Below is a small trained network, with its code and all its weights. Each question gives an input and a class and asks what happens when units are switched off, that is, made to give their printed mean instead of their output.

import numpy as np


def w(rows, s, z=0):
    codes = np.array(rows[::2]) - 128.0
    scale = np.full(codes.shape[1], s)
    scale[-1] = z or s
    return codes * scale


def norm(h):
    return h / np.sqrt((h * h).mean(-1, keepdims=True) + 1e-5)


def f(y):
    return y / 2 * (1 + np.tanh(0.7978845608 * (y + 0.044715 * y**3)))


def log_softmax(a):
    a = a - a.max(-1, keepdims=True)
    return a - np.log(np.exp(a).sum(-1, keepdims=True))


def net(x, mask):
    res = np.array(x, float).reshape(1, 6) / 4 @ E
    u = 0
    for l in range(2):
        y = f(norm(res) @ A[l][:, :-1].T + A[l][:, -1])
        res = res + np.where(mask[u : u + 11], y, B[l][:, -1]) @ B[l][:, :-1]
        u += 11
    return log_softmax(norm(res)[-1] @ U[:, :-1].T + U[:, -1])


A, B = {}, {}
E = w([
[114,106,147,62,204,62,155],'x0',
[222,92,84,87,134,119,188],'x1',
[123,96,2,209,119,134,113],'x2',
[69,108,193,151,145,167,176],'x3',
[171,99,147,162,134,130,183],'x4',
[219,150,178,130,63,114,121],'x5',
],0.0073)
A[0] = w([
[164,103,163,215,99,103,109,108],'0.n0',
[208,71,166,225,85,126,181,53],'0.n1',
[254,171,165,155,185,87,109,124],'0.n2',
[147,184,174,116,152,137,87,67],'0.n3',
[188,110,48,140,130,153,55,88],'0.n4',
[67,98,139,152,128,180,134,87],'0.n5',
[185,100,153,172,97,148,147,4],'0.n6',
[127,87,133,103,145,82,198,102],'0.n7',
[169,86,162,99,222,146,165,53],'0.n8',
[159,194,177,160,147,119,82,81],'0.n9',
[138,75,146,86,175,56,218,99],'0.n10',
],0.0089,0.0034)
B[0] = w([
[155,132,152,167,178,123,196,166],'0.n0',
[174,118,228,204,131,114,244,214],'0.n1',
[64,110,170,144,61,155,136,245],'0.n2',
[138,188,131,120,150,120,108,163],'0.n3',
[166,51,106,131,126,60,85,206],'0.n4',
[52,121,29,171,104,144,117,168],'0.n5',
[174,122,144,94,109,77,214,148],'0.n6',
[198,102,74,114,160,122,219,188],'0.n7',
[97,154,1,20,129,109,113,193],'0.n8',
[117,147,130,52,143,106,146,164],'0.n9',
[124,146,78,84,166,206,161,253],'0.n10',
],0.0078,0.0044)
A[1] = w([
[184,81,110,93,51,112,115,190],'1.n0',
[86,150,69,228,164,191,178,104],'1.n1',
[132,255,209,96,153,138,66,136],'1.n2',
[105,128,183,110,182,128,146,250],'1.n3',
[109,240,185,68,106,93,105,93],'1.n4',
[185,99,72,162,104,114,93,151],'1.n5',
[152,204,113,137,68,70,219,14],'1.n6',
[103,173,118,132,232,112,116,82],'1.n7',
[93,131,100,186,185,135,158,168],'1.n8',
[37,90,137,178,157,162,87,95],'1.n9',
[135,180,149,177,99,131,69,141],'1.n10',
],0.0092,0.0021)
B[1] = w([
[37,86,92,193,176,84,112,204],'1.n0',
[57,144,168,78,103,152,118,232],'1.n1',
[156,188,176,77,203,91,31,254],'1.n2',
[254,187,62,174,112,107,21,204],'1.n3',
[161,186,116,134,150,185,34,249],'1.n4',
[152,116,134,141,145,51,73,195],'1.n5',
[134,86,191,168,174,174,176,184],'1.n6',
[172,52,128,116,79,171,173,175],'1.n7',
[132,168,197,78,46,153,114,198],'1.n8',
[43,139,167,187,49,123,189,208],'1.n9',
[187,88,88,42,161,175,195,170],'1.n10',
],0.0075,0.0047)
U = w([
[8,146,161,138,65,162,112,111],'0',
[189,106,207,187,133,133,198,131],'1',
[133,119,63,35,177,157,176,172],'2',
[151,207,168,79,169,142,31,181],'3',
[131,71,67,181,139,30,65,10],'4',
],0.016,0.0013)

Each question gives the input, the list of numbers given to net, and the class t.
The units are the neurons (one row each of A and B). Each row of codes is followed by its name. A weight is (code - 128) times the scale printed after its matrix; where a second scale follows, it is the last column's (A, B and U).
mask holds one flag per neuron, layer by layer. A switched-off neuron (its flag False) gives its mean, the last column of its row in B, instead of its output. The means were averaged over made-up inputs and are rounded, as every weight is.
A unit's drop is (log p(t) with every unit on - log p(t) with that unit switched off) / (log p(t) with every unit on - log p(t) with every unit switched off).
most important unit: the unit with the biggest drop
k most important neurons: the k neurons with the biggest drops, biggest first
k most important neurons of layer l: the k neurons of layer l with the biggest drops, biggest first
drop of u: that unit's drop, to one decimal
input [-3,6,-7,-6,-1,8], class 1: 2 most important neurons -> (1.n6 0.n2)
input [-6,6,3,4,-6,-1], class 4: most important unit -> 0.n4
input [-8,5,-3,5,3,-6], class 0: 2 most important neurons -> (0.n5 1.n1)
input [-8,8,4,2,-7,-7], class 4: 2 most important neurons -> (0.n4 1.n5)
input [-1,4,-4,8,-3,-2], class 2: 2 most important neurons -> (0.n8 0.n2)
input [-7,-1,-3,-8,1,2], class 4: 2 most important neurons -> (0.n4 1.n0)
input [-5,-7,-2,3,-6,1], class 3: 3 most important neurons of layer 1 -> (1.n2 1.n4 1.n10)
input [5,-7,6,-5,-2,-3], class 0: 2 most important neurons -> (1.n9 1.n3)
input [-7,-7,-1,3,-2,4], class 3: 2 most important neurons of layer 0 -> (0.n2 0.n9)
input [-5,5,-6,-4,2,-3], class 1: 2 most important neurons -> (1.n6 1.n1)
input [-6,7,-7,-7,8,-5], class 1: 2 most important neurons of layer 0 -> (0.n1 0.n2)
input [0,-2,-8,7,8,0], class 3: 2 most important neurons -> (1.n3 0.n8)
input [-2,-4,1,-8,-6,-7], class 4: 2 most important neurons -> (0.n4 0.n2)
input [-8,-1,2,6,0,3], class 1: most important neuron -> (0.n1)
input [-7,1,-3,-4,4,-4], class 1: drop of 0.n1 -> 1.0
input [6,-2,0,7,0,5], class 2: drop of 0.n7 -> 0.3
input [-6,-6,4,-3,4,6], class 1: drop of 0.n9 -> 0.0
